Here is a tiny trained network, its code and every weight. The questions are about switching its units off for an input and a target symbol, where a switched-off unit gives its printed mean instead of its output.

import numpy as np


def w(rows, s, z=0):
    codes = np.array(rows[::2]) - 128.0
    scale = np.full(codes.shape[1], s)
    scale[-1] = z or s
    return codes * scale


def f(y):
    return y / 2 * (1 + np.tanh(0.7978845608 * (y + 0.044715 * y**3)))


def softmax(a):
    e = np.exp(a - a.max(-1, keepdims=True))
    return e / e.sum(-1, keepdims=True)


def log_softmax(a):
    a = a - a.max(-1, keepdims=True)
    return a - np.log(np.exp(a).sum(-1, keepdims=True))


def net(x, mask):
    ids = ['ΛΨβγδεζθξτω'.index(c) for c in x.split()]
    T = len(ids)
    res = E[ids] + P[:T]
    u = 0
    for l in range(2):
        r = res
        for j in range(2):
            rows = slice(3 * j, 3 * j + 3)
            q, k, v = (r @ M[l][rows].T for M in (Q, K, V))
            z = softmax(np.where(np.tri(T) > 0, q @ k.T / 3**0.5, -1e9)) @ v
            o = O[l][rows]
            res = res + np.where(mask[u + j], z, o[:, -1]) @ o[:, :-1]
        u += 2
        y = f(res @ A[l][:, :-1].T + A[l][:, -1])
        res = res + np.where(mask[u : u + 8], y, B[l][:, -1]) @ B[l][:, :-1]
        u += 8
    return log_softmax(res[-1] @ U[:, :-1].T + U[:, -1])


Q, K, V, O, A, B = {}, {}, {}, {}, {}, {}
E = w([
[166,82,133,177,106],'Λ',
[113,128,115,164,86],'Ψ',
[124,150,107,112,200],'β',
[155,141,155,98,163],'γ',
[57,173,159,180,205],'δ',
[175,163,158,225,149],'ε',
[189,134,110,184,73],'ζ',
[182,135,180,143,158],'θ',
[50,95,95,141,169],'ξ',
[40,8,101,184,121],'τ',
[190,191,80,128,124],'ω',
],0.013)
P = w([
[148,155,94,49,87],'0',
[89,2,236,218,211],'1',
[115,55,184,226,195],'2',
[121,49,180,177,176],'3',
[142,77,148,182,182],'4',
[154,77,112,174,196],'5',
[168,76,95,176,212],'6',
[179,74,98,159,252],'7',
[192,70,106,184,232],'8',
],0.0052)
Q[0] = w([
[27,2,222,168,205],'L0H0',
[200,98,189,240,150],'L0H0',
[103,48,229,45,195],'L0H0',
[162,106,171,231,238],'L0H1',
[187,70,103,245,195],'L0H1',
[151,115,97,218,189],'L0H1',
],0.0066)
K[0] = w([
[138,3,42,115,121],'L0H0',
[97,156,13,34,101],'L0H0',
[133,17,88,246,46],'L0H0',
[81,138,27,47,84],'L0H1',
[70,125,60,15,109],'L0H1',
[89,178,16,95,122],'L0H1',
],0.0078)
V[0] = w([
[118,124,195,251,96],'L0H0',
[224,161,118,109,11],'L0H0',
[151,204,247,69,221],'L0H0',
[102,2,168,161,98],'L0H1',
[172,222,241,171,174],'L0H1',
[203,128,164,200,59],'L0H1',
],0.0062)
O[0] = w([
[140,137,57,247,151,190],'L0H0',
[126,228,121,121,63,1],'L0H0',
[239,143,128,37,245,87],'L0H0',
[159,22,154,176,68,156],'L0H1',
[168,189,48,156,255,110],'L0H1',
[172,209,78,218,43,80],'L0H1',
],0.0067,0.0055)
A[0] = w([
[149,184,100,128,26,93],'L0N0',
[159,200,129,142,147,112],'L0N1',
[73,124,185,90,169,216],'L0N2',
[255,97,146,130,95,254],'L0N3',
[136,193,55,130,104,72],'L0N4',
[56,51,229,166,128,89],'L0N5',
[80,131,215,167,130,195],'L0N6',
[67,96,147,146,99,40],'L0N7',
],0.0084,0.0025)
B[0] = w([
[133,58,128,231,124,129],'L0N0',
[186,168,141,97,129,136],'L0N1',
[87,98,107,121,110,171],'L0N2',
[53,131,3,63,209,153],'L0N3',
[200,172,162,223,110,126],'L0N4',
[178,98,81,133,68,245],'L0N5',
[125,162,43,147,37,188],'L0N6',
[186,165,119,159,86,164],'L0N7',
],0.0057,0.012)
Q[1] = w([
[149,151,155,104,68],'L1H0',
[123,152,165,100,255],'L1H0',
[132,132,91,152,101],'L1H0',
[126,102,98,140,109],'L1H1',
[99,123,199,95,85],'L1H1',
[153,148,202,76,86],'L1H1',
],0.0085)
K[1] = w([
[16,83,142,106,166],'L1H0',
[207,96,193,128,149],'L1H0',
[85,252,164,124,94],'L1H0',
[195,153,105,155,104],'L1H1',
[24,53,219,235,90],'L1H1',
[31,63,254,246,122],'L1H1',
],0.005)
V[1] = w([
[1,106,69,116,188],'L1H0',
[192,140,63,235,168],'L1H0',
[252,118,162,191,89],'L1H0',
[48,79,210,113,24],'L1H1',
[180,159,134,6,137],'L1H1',
[28,82,82,120,80],'L1H1',
],0.0063)
O[1] = w([
[71,158,2,140,155,156],'L1H0',
[233,117,122,149,123,254],'L1H0',
[185,110,174,133,79,176],'L1H0',
[86,42,139,168,146,41],'L1H1',
[70,152,152,50,71,61],'L1H1',
[59,73,97,178,167,134],'L1H1',
],0.0082,0.0073)
A[1] = w([
[183,142,25,174,137,95],'L1N0',
[179,215,135,24,28,181],'L1N1',
[65,184,182,54,212,190],'L1N2',
[121,28,6,38,247,222],'L1N3',
[222,114,112,209,89,108],'L1N4',
[180,106,128,225,82,144],'L1N5',
[143,102,116,187,3,94],'L1N6',
[131,222,56,48,201,253],'L1N7',
],0.005,0.004)
B[1] = w([
[124,160,87,95,151,223],'L1N0',
[178,36,77,138,23,198],'L1N1',
[50,91,254,110,73,146],'L1N2',
[135,178,161,240,91,254],'L1N3',
[120,105,150,54,221,253],'L1N4',
[56,159,125,69,204,249],'L1N5',
[132,158,110,41,194,214],'L1N6',
[80,140,161,120,61,223],'L1N7',
],0.006,0.01)
U = w([
[116,134,53,63,152,84],'Λ',
[128,138,153,122,143,46],'Ψ',
[51,206,166,84,154,238],'β',
[95,128,163,72,69,127],'γ',
[127,255,44,150,146,98],'δ',
[198,124,165,85,110,4],'ε',
[158,169,196,93,196,139],'ζ',
[150,141,121,109,34,159],'θ',
[154,108,108,228,61,249],'ξ',
[135,67,193,98,126,54],'τ',
[174,133,228,174,62,204],'ω',
],0.0054,0.0035)

Each question gives the input, a string of symbols that net reads in full, and the target symbol t.
The units are the heads (3 rows each of Q, K, V and O) and the neurons (one row each of A and B). Each row of codes is followed by its name. A weight is (code - 128) times the scale printed after its matrix; where a second scale follows, it is the last column's (O, A, B and U).
mask holds one flag per unit, layer by layer, with each layer's heads first. A switched-off unit (its flag False) gives its mean, the last column of its rows in O or B, instead of its output. The means were averaged over made-up inputs and are rounded, as every weight is.
A unit's drop is (log p(t) with every unit on - log p(t) with that unit switched off) / (log p(t) with every unit on - log p(t) with every unit switched off).
The circuit of an input: a set's keep is (log p(t) with only the set's units on - log p(t) with every unit switched off) / (log p(t) with every unit on - log p(t) with every unit switched off). Starting from the 12 units with the biggest drops (on a tie, the unit counted first), units are removed one at a time, each time the one whose removal leaves the highest keep (on an exact tie, the one counted first), for as long as the keep stays at least 0.8.
circuit, biggest first: the units of the circuit, biggest drop first
unit that matters most: the unit with the biggest drop
k most important neurons: the k neurons with the biggest drops, biggest first
k most important neurons of layer l: the k neurons of layer l with the biggest drops, biggest first
input δ ε Ψ δ δ δ δ δ γ, target δ: circuit, biggest first : L1H0, L0H1
input δ ζ ξ ζ ξ ξ ζ Ψ ζ, target δ: unit that matters most : L0N3
input ε θ ε, target ε: 2 most important neurons of layer 0 : L0N1, L0N4
input δ β β, target β: 2 most important neurons : L0N5, L1N2
input ε ξ ξ, target ε: 2 most important neurons : L0N4, L0N1
input ζ τ β, target ζ: 3 most important neurons of layer 1 : L1N4, L1N5, L1N1
input ζ ζ δ ξ δ ε, target ζ: 3 most important neurons of layer 1 : L1N4, L1N1, L1N5
input Λ δ δ δ ζ ε τ, target Λ: 2 most important neurons : L1N6, L1N3
input θ τ θ ε ξ, target θ: 2 most important neurons : L1N1, L0N1
input θ δ δ ξ ω τ θ ξ Λ, target θ: 2 most important neurons : L0N3, L1N1
input γ β δ, target β: 2 most important neurons : L0N5, L0N7
input δ ζ δ ξ γ Λ, target δ: 2 most important neurons : L0N3, L1N1
input ζ γ ε γ δ ω, target θ: 2 most important neurons of layer 1 : L1N1, L1N7
input ζ ε ξ τ Ψ, target ζ: unit that matters most : L1H0
input ζ θ Λ, target ζ: 2 most important neurons of layer 0 : L0N0, L0N4
input Λ θ Ψ τ, target Λ: 2 most important neurons of layer 1 : L1N6, L1N5
input β δ Λ δ θ, target β: 2 most important neurons of layer 1 : L1N1, L1N2
input ε Ψ τ ω, target ε: 2 most important neurons of layer 0 : L0N4, L0N1
input ε ε δ ζ δ θ, target ε: 3 most important neurons of layer 0 : L0N1, L0N4, L0N2
input ξ δ Ψ ξ, target ξ: most important neuron of layer 0 : L0N2
